Below is a small trained network, with its code and all its weights. Each question gives an input and a class and asks what happens when units are switched off, that is, made to give their printed mean instead of their output.

import numpy as np


def w(rows, s, z=0):
    codes = np.array(rows[::2]) - 128.0
    scale = np.full(codes.shape[1], s)
    scale[-1] = z or s
    return codes * scale


def f(y):
    return y / 2 * (1 + np.tanh(0.7978845608 * (y + 0.044715 * y**3)))


def log_softmax(a):
    a = a - a.max(-1, keepdims=True)
    return a - np.log(np.exp(a).sum(-1, keepdims=True))


def net(x, mask):
    res = np.array(x, float).reshape(1, 8) / 4 @ E
    y = f(res @ A[0][:, :-1].T + A[0][:, -1])
    res = res + np.where(mask, y, B[0][:, -1]) @ B[0][:, :-1]
    return log_softmax(res[-1] @ U[:, :-1].T + U[:, -1])


A, B = {}, {}
E = w([
[81,170,35,122,134,122,154,218,65],'x0',
[146,137,121,141,136,100,126,119,97],'x1',
[2,67,188,83,137,121,160,135,240],'x2',
[136,124,144,204,154,109,79,127,58],'x3',
[162,225,201,127,181,185,247,88,179],'x4',
[208,182,40,71,192,49,92,54,189],'x5',
[153,155,125,84,77,147,146,140,168],'x6',
[172,128,109,170,125,171,65,137,79],'x7',
],0.0064)
A[0] = w([
[131,125,110,163,124,131,131,75,174,17],'N1',
[153,94,166,165,67,105,116,160,120,161],'N2',
[123,108,132,122,177,193,168,113,168,137],'N3',
[153,119,100,158,95,66,105,104,165,12],'N4',
[106,140,139,106,112,102,122,244,88,186],'N5',
[124,114,174,110,122,159,165,134,119,239],'N6',
[150,152,170,178,154,131,145,82,165,251],'N7',
[119,130,56,159,157,95,155,151,57,189],'N8',
[134,122,139,107,129,115,86,83,178,201],'N9',
[182,88,101,179,105,122,66,171,105,251],'N10',
],0.011,0.002)
B[0] = w([
[176,160,141,41,232,140,150,162,113,142],'N1',
[117,192,142,92,97,121,53,109,165,184],'N2',
[189,147,145,154,110,141,134,81,139,187],'N3',
[127,84,154,131,158,115,120,198,140,158],'N4',
[93,176,78,122,160,174,255,108,187,211],'N5',
[102,169,145,202,55,147,119,99,38,190],'N6',
[157,123,177,37,83,222,109,114,67,209],'N7',
[135,153,90,132,143,138,157,93,185,224],'N8',
[147,97,86,63,196,132,116,137,122,186],'N9',
[62,140,128,113,130,56,100,116,171,255],'N10',
],0.0082,0.008)
U = w([
[87,131,177,98,80,112,82,43,150,251],'0',
[116,97,205,111,83,151,110,88,2,39],'1',
[170,53,164,78,147,62,66,151,147,43],'2',
[144,152,215,97,182,150,97,112,99,12],'3',
[52,131,111,146,118,155,122,146,127,44],'4',
[143,158,205,233,145,161,186,173,163,105],'5',
[93,106,124,128,191,100,112,134,140,80],'6',
],0.0083,0.002)

Each question gives the input, the list of numbers given to net, and the class t.
The units are the neurons (one row each of A and B). Each row of codes is followed by its name. A weight is (code - 128) times the scale printed after its matrix; where a second scale follows, it is the last column's (A, B and U).
mask holds one flag per neuron, in row order. A switched-off neuron (its flag False) gives its mean, the last column of its row in B, instead of its output. The means were averaged over made-up inputs and are rounded, as every weight is.
A unit's drop is (log p(t) with every unit on - log p(t) with that unit switched off) / (log p(t) with every unit on - log p(t) with every unit switched off).
The circuit of an input: a set's keep is (log p(t) with only the set's units on - log p(t) with every unit switched off) / (log p(t) with every unit on - log p(t) with every unit switched off). Starting from all 10 units, units are removed one at a time, each time the one whose removal leaves the highest keep (on an exact tie, the one counted first), for as long as the keep stays at least 0.8.
units of the circuit, in order: the units of the circuit, biggest drop first
most important unit: the unit with the biggest drop
k most important neurons: the k neurons with the biggest drops, biggest first
drop of u: that unit's drop, to one decimal
input [2,5,-8,2,-8,2,-2,4], class 6: units of the circuit, in order	(N7 N8)
input [-1,8,-2,-7,5,-8,5,4], class 1: units of the circuit, in order	(N6 N8)
input [-4,2,-5,3,5,-5,-2,4], class 1: units of the circuit, in order	(N7 N5)
input [0,2,6,6,3,8,-3,-6], class 3: units of the circuit, in order	(N7 N10 N1)
input [-1,5,-3,-2,0,2,-5,-7], class 2: units of the circuit, in order	(N5 N6)
input [-2,-3,-5,-5,2,-7,-2,-5], class 1: units of the circuit, in order	(N6 N8)
input [-8,-8,8,0,8,7,-5,-2], class 3: most important unit	N1
input [6,-2,-8,8,-2,-6,-5,4], class 4: units of the circuit, in order	(N5 N10)
input [-5,0,4,-3,-2,5,8,-3], class 2: units of the circuit, in order	(N9 N5 N4)
input [-8,-4,-1,-5,7,0,-3,1], class 1: units of the circuit, in order	(N7 N6)
input [-4,-6,5,1,-2,4,8,-8], class 2: 2 most important neurons	(N9 N5)
input [5,-7,8,-6,4,-1,-1,-7], class 5: 2 most important neurons	(N3 N10)
input [-8,2,6,3,3,-3,-1,-1], class 1: 2 most important neurons	(N7 N6)
input [-8,-4,8,-7,-6,1,2,-7], class 2: most important neuron	(N9)
input [6,1,-5,7,-6,-6,-1,-2], class 4: drop of N5	0.5
input [-5,5,6,-2,-2,2,-7,-2], class 2: drop of N9	0.2
input [-1,2,-1,8,-8,-2,4,2], class 0: drop of N9	0.1
input [5,-3,8,-6,4,-1,5,6], class 5: drop of N7	0.2
